Below are the code and all the weights of a small trained network. Each question names an input and a target symbol and asks about switching units off, where a switched-off unit gives its printed mean instead of its output.

import numpy as np


def w(rows, s, z=0):
    codes = np.array(rows[::2]) - 128.0
    scale = np.full(codes.shape[1], s)
    scale[-1] = z or s
    return codes * scale


def norm(h):
    return h / np.sqrt((h * h).mean(-1, keepdims=True) + 1e-5)


def f(y):
    return y / 2 * (1 + np.tanh(0.7978845608 * (y + 0.044715 * y**3)))


def softmax(a):
    e = np.exp(a - a.max(-1, keepdims=True))
    return e / e.sum(-1, keepdims=True)


def log_softmax(a):
    a = a - a.max(-1, keepdims=True)
    return a - np.log(np.exp(a).sum(-1, keepdims=True))


def net(x, mask):
    ids = ['ΔΘΣβγεημπψ'.index(c) for c in x.split()]
    T = len(ids)
    res = E[ids] + P[:T]
    u = 0
    for l in range(2):
        r = norm(res)
        for j in range(3):
            rows = slice(4 * j, 4 * j + 4)
            q, k, v = (r @ M[l][rows].T for M in (Q, K, V))
            z = softmax(np.where(np.tri(T) > 0, q @ k.T / 4**0.5, -1e9)) @ v
            o = O[l][rows]
            res = res + np.where(mask[u + j], z, o[:, -1]) @ o[:, :-1]
        u += 3
        y = f(norm(res) @ A[l][:, :-1].T + A[l][:, -1])
        res = res + np.where(mask[u : u + 12], y, B[l][:, -1]) @ B[l][:, :-1]
        u += 12
    return log_softmax(norm(res)[-1] @ U[:, :-1].T + U[:, -1])


Q, K, V, O, A, B = {}, {}, {}, {}, {}, {}
E = w([
[122,128,111,122,102,146],'Δ',
[132,157,111,141,113,132],'Θ',
[120,114,106,105,103,150],'Σ',
[159,166,106,123,111,136],'β',
[149,155,136,181,135,84],'γ',
[111,142,146,76,134,91],'ε',
[137,144,196,115,112,94],'η',
[101,80,140,175,137,102],'μ',
[153,54,253,173,24,60],'π',
[181,96,149,156,116,115],'ψ',
],0.015)
P = w([
[143,71,188,152,75,169],'0',
[169,71,101,155,60,113],'1',
[149,113,126,137,89,120],'2',
[139,117,119,126,105,101],'3',
[164,98,136,189,132,234],'4',
[113,139,161,128,136,179],'5',
[93,141,180,126,148,199],'6',
[125,108,85,118,146,57],'7',
[95,144,161,113,170,131],'8',
[89,132,140,96,194,78],'9',
[117,132,164,141,207,254],'10',
[92,117,140,125,201,153],'11',
[91,132,155,104,237,179],'12',
[78,106,100,127,179,66],'13',
],0.0062)
Q[0] = w([
[94,140,174,180,59,152],'L0H0',
[83,88,23,145,66,125],'L0H0',
[146,51,44,184,161,133],'L0H0',
[112,97,227,171,190,73],'L0H0',
[144,114,39,127,102,165],'L0H1',
[114,92,187,217,123,100],'L0H1',
[175,96,129,144,196,59],'L0H1',
[67,32,142,142,137,112],'L0H1',
[46,78,70,162,134,147],'L0H2',
[170,216,54,139,90,145],'L0H2',
[147,176,134,165,111,212],'L0H2',
[55,137,251,192,162,3],'L0H2',
],0.0054)
K[0] = w([
[105,158,231,184,123,74],'L0H0',
[169,67,105,95,119,52],'L0H0',
[152,50,167,55,32,88],'L0H0',
[181,114,163,210,99,187],'L0H0',
[150,29,142,181,76,136],'L0H1',
[21,46,202,75,171,172],'L0H1',
[146,141,213,113,225,85],'L0H1',
[154,120,182,21,59,128],'L0H1',
[133,99,137,183,50,200],'L0H2',
[117,171,172,129,87,15],'L0H2',
[106,111,34,122,20,27],'L0H2',
[169,186,67,74,255,231],'L0H2',
],0.005)
V[0] = w([
[144,121,155,81,119,117],'L0H0',
[62,179,32,103,80,113],'L0H0',
[214,65,139,158,120,143],'L0H0',
[107,204,179,128,159,127],'L0H0',
[3,93,116,84,118,118],'L0H1',
[85,162,86,133,183,126],'L0H1',
[106,62,128,140,162,103],'L0H1',
[169,98,124,120,104,86],'L0H1',
[41,54,182,170,48,60],'L0H2',
[167,152,51,130,140,100],'L0H2',
[189,91,174,156,211,133],'L0H2',
[136,133,101,162,109,151],'L0H2',
],0.0032)
O[0] = w([
[78,111,120,124,112,127,165],'L0H0',
[150,157,118,211,78,193,80],'L0H0',
[111,91,103,118,204,150,204],'L0H0',
[148,149,123,96,108,144,130],'L0H0',
[245,68,172,144,179,109,45],'L0H1',
[160,149,153,97,201,98,5],'L0H1',
[160,114,169,190,174,111,61],'L0H1',
[66,157,139,141,109,137,204],'L0H1',
[2,181,37,140,126,140,203],'L0H2',
[149,65,140,109,121,96,92],'L0H2',
[155,161,135,96,129,133,85],'L0H2',
[131,118,178,176,120,114,119],'L0H2',
],0.0026,0.0013)
A[0] = w([
[144,131,126,120,115,123,103],'L0N0',
[93,119,146,159,114,101,16],'L0N1',
[179,72,132,183,173,111,144],'L0N2',
[95,98,108,132,143,154,3],'L0N3',
[140,158,106,134,129,132,76],'L0N4',
[169,65,159,126,127,104,101],'L0N5',
[83,84,82,98,104,178,42],'L0N6',
[153,151,155,114,142,127,80],'L0N7',
[156,127,175,127,114,157,82],'L0N8',
[101,171,1,109,142,169,60],'L0N9',
[125,127,165,56,132,92,115],'L0N10',
[147,121,138,79,105,115,162],'L0N11',
],0.0075,0.0018)
B[0] = w([
[106,143,123,140,128,128,123],'L0N0',
[182,57,166,114,86,86,129],'L0N1',
[179,194,147,2,123,180,194],'L0N2',
[174,117,149,127,126,113,98],'L0N3',
[70,75,176,162,154,89,126],'L0N4',
[45,136,192,73,75,55,167],'L0N5',
[148,192,203,169,151,51,158],'L0N6',
[111,123,133,137,86,148,131],'L0N7',
[32,144,63,115,136,119,132],'L0N8',
[73,123,248,101,73,56,253],'L0N9',
[97,149,14,192,85,180,244],'L0N10',
[94,81,22,192,104,161,177],'L0N11',
],0.0038,0.0026)
Q[1] = w([
[148,64,56,161,140,157],'L1H0',
[109,130,184,111,90,123],'L1H0',
[62,164,204,103,106,150],'L1H0',
[98,139,144,124,99,103],'L1H0',
[107,142,176,148,144,224],'L1H1',
[119,163,172,76,202,148],'L1H1',
[88,145,179,53,174,45],'L1H1',
[115,153,145,139,171,250],'L1H1',
[121,134,159,121,112,94],'L1H2',
[150,117,87,92,116,110],'L1H2',
[158,94,104,161,138,155],'L1H2',
[65,179,215,128,83,144],'L1H2',
],0.013)
K[1] = w([
[98,119,132,149,30,126],'L1H0',
[145,116,122,74,166,133],'L1H0',
[129,123,113,74,200,121],'L1H0',
[112,119,137,96,179,138],'L1H0',
[128,124,82,82,77,8],'L1H1',
[121,168,155,90,167,53],'L1H1',
[104,177,160,77,180,151],'L1H1',
[140,114,114,112,99,33],'L1H1',
[109,154,150,99,182,157],'L1H2',
[112,109,152,154,115,145],'L1H2',
[130,117,118,136,63,119],'L1H2',
[133,156,97,98,202,107],'L1H2',
],0.014)
V[1] = w([
[53,27,132,150,181,142],'L1H0',
[23,199,123,227,128,97],'L1H0',
[125,51,142,114,103,84],'L1H0',
[182,73,161,177,126,99],'L1H0',
[218,76,106,27,148,76],'L1H1',
[105,86,84,17,57,195],'L1H1',
[56,181,2,151,176,83],'L1H1',
[201,246,137,85,113,129],'L1H1',
[80,129,88,126,56,161],'L1H2',
[181,138,133,196,151,130],'L1H2',
[145,29,185,110,140,125],'L1H2',
[165,68,55,91,149,98],'L1H2',
],0.0063)
O[1] = w([
[108,56,91,146,217,124,98],'L1H0',
[70,206,71,191,132,33,212],'L1H0',
[93,62,138,121,121,82,137],'L1H0',
[149,85,230,137,137,107,87],'L1H0',
[42,168,159,42,108,14,1],'L1H1',
[187,166,115,3,219,148,165],'L1H1',
[253,51,89,151,70,50,129],'L1H1',
[99,78,207,17,34,218,148],'L1H1',
[88,49,124,56,144,151,217],'L1H2',
[212,161,199,168,162,97,79],'L1H2',
[119,247,155,80,81,181,52],'L1H2',
[148,153,91,116,142,129,67],'L1H2',
],0.0051,0.0047)
A[1] = w([
[157,146,139,90,144,116,116],'L1N0',
[193,80,120,159,134,138,119],'L1N1',
[174,223,168,165,100,77,181],'L1N2',
[120,105,51,123,63,109,94],'L1N3',
[93,214,114,127,230,129,67],'L1N4',
[158,175,118,125,133,254,2],'L1N5',
[75,152,138,152,119,70,118],'L1N6',
[144,105,129,98,88,120,137],'L1N7',
[98,59,171,132,211,92,138],'L1N8',
[94,204,66,135,144,126,98],'L1N9',
[123,173,80,102,112,90,109],'L1N10',
[122,112,151,143,92,72,136],'L1N11',
],0.0078,0.0059)
B[1] = w([
[109,162,124,149,74,139,105],'L1N0',
[69,215,126,102,116,182,167],'L1N1',
[196,216,81,82,122,132,254],'L1N2',
[73,119,136,96,117,148,251],'L1N3',
[99,202,112,153,199,94,147],'L1N4',
[213,90,101,75,142,38,103],'L1N5',
[89,141,131,132,119,59,181],'L1N6',
[117,127,122,93,93,123,167],'L1N7',
[195,114,189,112,166,71,190],'L1N8',
[133,3,151,147,118,113,209],'L1N9',
[118,88,94,123,139,123,164],'L1N10',
[122,95,126,90,155,50,184],'L1N11',
],0.0056,0.0025)
U = w([
[162,112,147,218,190,206,75],'Δ',
[177,104,126,249,108,245,84],'Θ',
[161,91,193,151,252,107,102],'Σ',
[152,130,183,44,86,231,156],'β',
[108,111,192,181,1,47,109],'γ',
[235,80,52,58,110,73,168],'ε',
[44,127,45,132,120,121,194],'η',
[170,228,139,164,141,74,228],'μ',
[94,147,168,124,134,92,4],'π',
[59,199,194,41,192,135,2],'ψ',
],0.0063,0.0031)

Each question gives the input, a string of symbols that net reads in full, and the target symbol t.
The units are the heads (4 rows each of Q, K, V and O) and the neurons (one row each of A and B). Each row of codes is followed by its name. A weight is (code - 128) times the scale printed after its matrix; where a second scale follows, it is the last column's (O, A, B and U).
mask holds one flag per unit, layer by layer, with each layer's heads first. A switched-off unit (its flag False) gives its mean, the last column of its rows in O or B, instead of its output. The means were averaged over made-up inputs and are rounded, as every weight is.
A unit's drop is (log p(t) with every unit on - log p(t) with that unit switched off) / (log p(t) with every unit on - log p(t) with every unit switched off).
The circuit of an input: a set's keep is (log p(t) with only the set's units on - log p(t) with every unit switched off) / (log p(t) with every unit on - log p(t) with every unit switched off). Starting from the 12 units with the biggest drops (on a tie, the unit counted first), units are removed one at a time, each time the one whose removal leaves the highest keep (on an exact tie, the one counted first), for as long as the keep stays at least 0.8.
units of the circuit, in order: the units of the circuit, biggest drop first
most important unit: the unit with the biggest drop
k most important neurons: the k neurons with the biggest drops, biggest first
k most important neurons of layer l: the k neurons of layer l with the biggest drops, biggest first
which heads matter: for each layer, one digit per head in row order, 1 if its drop is at least 0.15 and else 0, layers parted by /
input Σ ε γ β γ ε Σ ε ψ η, target β: 4 most important neurons of layer 0 => [L0N2; L0N10; L0N6; L0N4]
input ε ε Δ Θ ε β ψ Σ ψ Δ, target β: most important unit => L1H0
input η ε Θ β γ Θ γ π ε π γ, target μ: 2 most important neurons => [L1N2; L0N2]
input γ ε Θ, target γ: units of the circuit, in order => [L0N9; L0N10]
input ε ε Δ ε β, target η: units of the circuit, in order => [L1H2; L0N2; L1H0; L0H2]
input γ ψ ψ, target β: which heads matter => 000 / 100
input ε β γ, target ε: units of the circuit, in order => [L1H1; L0H2]
input γ γ Δ ε μ ε β γ Δ Δ ε γ Θ Θ, target ε: which heads matter => 000 / 010
input ε ε ε γ ψ, target ε: units of the circuit, in order => [L1H1; L0N9; L0N11]
input β ε γ Δ η Σ, target μ: which heads matter => 000 / 001
input ψ β γ η, target ψ: units of the circuit, in order => [L1H1; L0N2]
input ε ε ψ γ ψ Σ η γ Δ η, target μ: which heads matter => 000 / 001
input γ γ ε γ ε ε π γ ε π Σ, target γ: which heads matter => 000 / 010
input ε ε ε β γ ε ε β ε ψ γ ε γ Θ, target γ: units of the circuit, in order => [L1H1; L0N9]
input Δ ε β ε ε γ ε π β Δ, target ε: 3 most important neurons => [L0N9; L0N10; L0N6]
input π η ε γ β, target μ: most important unit => L0N10
input μ Θ ε ε β Δ ψ β, target β: 4 most important neurons => [L0N9; L0N10; L0N5; L0N2]
input η ψ β π Θ γ η ε π Θ ε, target η: units of the circuit, in order => [L0N10; L0N2; L1H0]
input Θ γ β Θ, target μ: 2 most important neurons => [L0N9; L1N2]
input γ γ π η μ γ ε Θ γ ε Δ Δ μ Σ, target Σ: most important unit => L1H0
input β γ Θ γ μ β γ γ π β, target γ: units of the circuit, in order => [L1H1; L0N9]
input ε Σ β μ ψ ε Δ Σ μ Σ Σ, target Σ: 3 most important neurons => [L0N10; L0N2; L0N9]
input Σ ε Θ γ ε Θ ε ε ε ψ Θ, target ε: units of the circuit, in order => [L1H1; L0N10]
input ψ μ β ε ε ε Θ μ γ β μ, target Σ: 3 most important neurons => [L1N8; L0N10; L0N5]
input γ ψ Δ π β μ Θ ψ, target β: which heads matter => 000 / 000
input μ β γ η γ Σ Σ Θ ε ε β ε ψ Σ, target β: which heads matter => 000 / 110
input ε ψ β Δ π ψ Σ η Σ Θ, target β: most important unit => L0N9
input γ ψ ε γ γ ε μ Δ, target γ: 2 most important neurons => [L0N2; L0N10]
input γ ε β, target γ: units of the circuit, in order => [L0N9; L1H1]
input β γ β ε ε γ Θ, target μ: 4 most important neurons => [L0N10; L0N2; L0N11; L1N2]
